Here is a tiny trained network, its code and every weight. The questions are about switching its units off for an input and a class, where a switched-off unit gives its printed mean instead of its output.

import numpy as np


def w(rows, s, z=0):
    codes = np.array(rows[::2]) - 128.0
    scale = np.full(codes.shape[1], s)
    scale[-1] = z or s
    return codes * scale


def f(y):
    return np.maximum(y, 0)


def log_softmax(a):
    a = a - a.max(-1, keepdims=True)
    return a - np.log(np.exp(a).sum(-1, keepdims=True))


def net(x, mask):
    res = np.array(x, float).reshape(1, 8) / 4 @ E
    y = f(res @ A[0][:, :-1].T + A[0][:, -1])
    res = res + np.where(mask, y, B[0][:, -1]) @ B[0][:, :-1]
    return log_softmax(res[-1] @ U[:, :-1].T + U[:, -1])


A, B = {}, {}
E = w([
[122,96,217,100,67,52],'x0',
[134,125,127,122,125,138],'x1',
[152,12,79,58,196,8],'x2',
[131,129,125,119,129,143],'x3',
[131,138,116,114,136,136],'x4',
[128,130,124,130,128,131],'x5',
[74,192,112,32,94,100],'x6',
[255,210,69,165,71,73],'x7',
],0.007)
A[0] = w([
[201,163,112,205,78,122,127],'neuron 1',
[80,222,201,220,76,195,51],'neuron 2',
[228,220,89,109,94,36,88],'neuron 3',
[52,96,150,119,227,129,45],'neuron 4',
[89,137,181,164,9,74,208],'neuron 5',
[144,177,112,194,45,189,158],'neuron 6',
[175,163,195,42,98,110,203],'neuron 7',
[129,128,130,130,112,135,2],'neuron 8',
[135,143,173,121,91,101,54],'neuron 9',
[236,154,92,153,125,88,89],'neuron 10',
[143,36,31,103,186,58,92],'neuron 11',
[175,67,68,83,240,19,60],'neuron 12',
[201,45,169,254,183,150,185],'neuron 13',
[108,228,178,218,78,156,65],'neuron 14',
[219,141,130,150,87,109,42],'neuron 15',
[110,172,19,98,238,212,221],'neuron 16',
[182,199,102,179,94,117,123],'neuron 17',
[146,166,98,161,88,85,78],'neuron 18',
[8,119,171,152,211,147,61],'neuron 19',
[136,116,223,143,137,65,79],'neuron 20',
[132,171,170,182,31,195,77],'neuron 21',
[159,106,91,120,197,38,68],'neuron 22',
],0.0081,0.0059)
B[0] = w([
[98,122,188,69,168,152,204],'neuron 1',
[208,92,116,94,71,128,226],'neuron 2',
[61,81,205,114,175,195,211],'neuron 3',
[139,86,168,131,138,207,185],'neuron 4',
[116,154,97,140,212,109,221],'neuron 5',
[144,114,68,135,65,76,231],'neuron 6',
[110,192,153,187,173,54,198],'neuron 7',
[175,137,144,153,90,149,128],'neuron 8',
[163,87,163,228,127,145,139],'neuron 9',
[71,86,174,137,185,201,185],'neuron 10',
[128,137,90,164,31,139,209],'neuron 11',
[192,152,111,136,41,171,212],'neuron 12',
[38,177,129,64,126,1,234],'neuron 13',
[164,92,141,102,41,105,211],'neuron 14',
[132,88,156,168,120,154,160],'neuron 15',
[87,188,173,190,158,59,254],'neuron 16',
[102,119,171,144,195,148,203],'neuron 17',
[109,101,160,108,168,169,159],'neuron 18',
[120,58,160,180,157,179,198],'neuron 19',
[122,182,141,227,138,123,156],'neuron 20',
[184,138,65,111,63,145,207],'neuron 21',
[184,121,40,81,57,130,173],'neuron 22',
],0.0083,0.0085)
U = w([
[197,101,80,165,43,171,55],'0',
[35,160,132,130,117,78,252],'1',
[74,40,198,193,158,254,3],'2',
[99,194,133,202,152,90,186],'3',
],0.0087,0.0052)

Each question gives the input, the list of numbers given to net, and the class t.
The units are the neurons (one row each of A and B). Each row of codes is followed by its name. A weight is (code - 128) times the scale printed after its matrix; where a second scale follows, it is the last column's (A, B and U).
mask holds one flag per neuron, in row order. A switched-off neuron (its flag False) gives its mean, the last column of its row in B, instead of its output. The means were averaged over made-up inputs and are rounded, as every weight is.
A unit's drop is (log p(t) with every unit on - log p(t) with that unit switched off) / (log p(t) with every unit on - log p(t) with every unit switched off).
The circuit of an input: a set's keep is (log p(t) with only the set's units on - log p(t) with every unit switched off) / (log p(t) with every unit on - log p(t) with every unit switched off). Starting from the 12 units with the biggest drops (on a tie, the unit counted first), units are removed one at a time, each time the one whose removal leaves the highest keep (on an exact tie, the one counted first), for as long as the keep stays at least 0.8.
circuit, biggest first: the units of the circuit, biggest drop first
unit that matters most: the unit with the biggest drop
k most important neurons: the k neurons with the biggest drops, biggest first
drop when u is switched off: that unit's drop, to one decimal
input [1,4,2,-8,2,6,2,-5], class 2: unit that matters most => neuron 13
input [4,7,7,1,7,-4,0,-7], class 0: circuit, biggest first => neuron 12; neuron 11
input [-7,1,-6,6,-8,7,1,7], class 2: circuit, biggest first => neuron 3; neuron 10
input [1,4,1,4,5,5,-8,5], class 1: 3 most important neurons => neuron 13; neuron 19; neuron 4
input [6,-3,-6,6,-2,4,-3,0], class 0: circuit, biggest first => neuron 2; neuron 21
input [-1,-7,-8,-5,-6,-5,-4,6], class 0: 4 most important neurons => neuron 2; neuron 21; neuron 6; neuron 14
input [-2,2,6,0,-8,0,-4,-4], class 0: circuit, biggest first => neuron 12; neuron 11
input [4,-2,-5,-3,3,-6,-2,-4], class 0: circuit, biggest first => neuron 16; neuron 2; neuron 3
input [8,2,-1,-2,8,-8,7,1], class 3: circuit, biggest first => neuron 7; neuron 13; neuron 5
input [5,-3,-5,0,-8,-5,-6,-2], class 1: 2 most important neurons => neuron 13; neuron 12
input [-1,5,-4,1,7,5,2,-2], class 0: circuit, biggest first => neuron 13; neuron 3
input [0,3,-8,-5,-4,7,8,5], class 0: 3 most important neurons => neuron 2; neuron 21; neuron 14
input [0,4,-5,6,-6,5,-6,5], class 1: 3 most important neurons => neuron 13; neuron 1; neuron 12
input [-6,-6,5,2,-5,4,5,-7], class 2: 2 most important neurons => neuron 4; neuron 19
input [-1,-2,-8,-7,8,0,5,4], class 0: circuit, biggest first => neuron 2
input [4,7,6,-5,8,-7,4,3], class 0: 4 most important neurons => neuron 12; neuron 13; neuron 22; neuron 16
input [6,-5,-2,3,-7,2,3,7], class 2: 2 most important neurons => neuron 3; neuron 13
input [1,4,4,2,-6,-8,-5,6], class 2: 2 most important neurons => neuron 10; neuron 3
input [6,-8,-3,3,1,-2,6,8], class 2: 2 most important neurons => neuron 3; neuron 13
input [1,4,3,2,8,-3,-7,-5], class 1: 2 most important neurons => neuron 13; neuron 3
input [-5,-5,4,-2,-6,8,3,-7], class 2: drop when neuron 19 is switched off => 0.2
input [-3,-3,-1,-1,8,-6,-8,-2], class 1: drop when neuron 18 is switched off => 0.0
input [-5,0,0,-8,-7,2,-7,7], class 1: drop when neuron 19 is switched off => 0.2
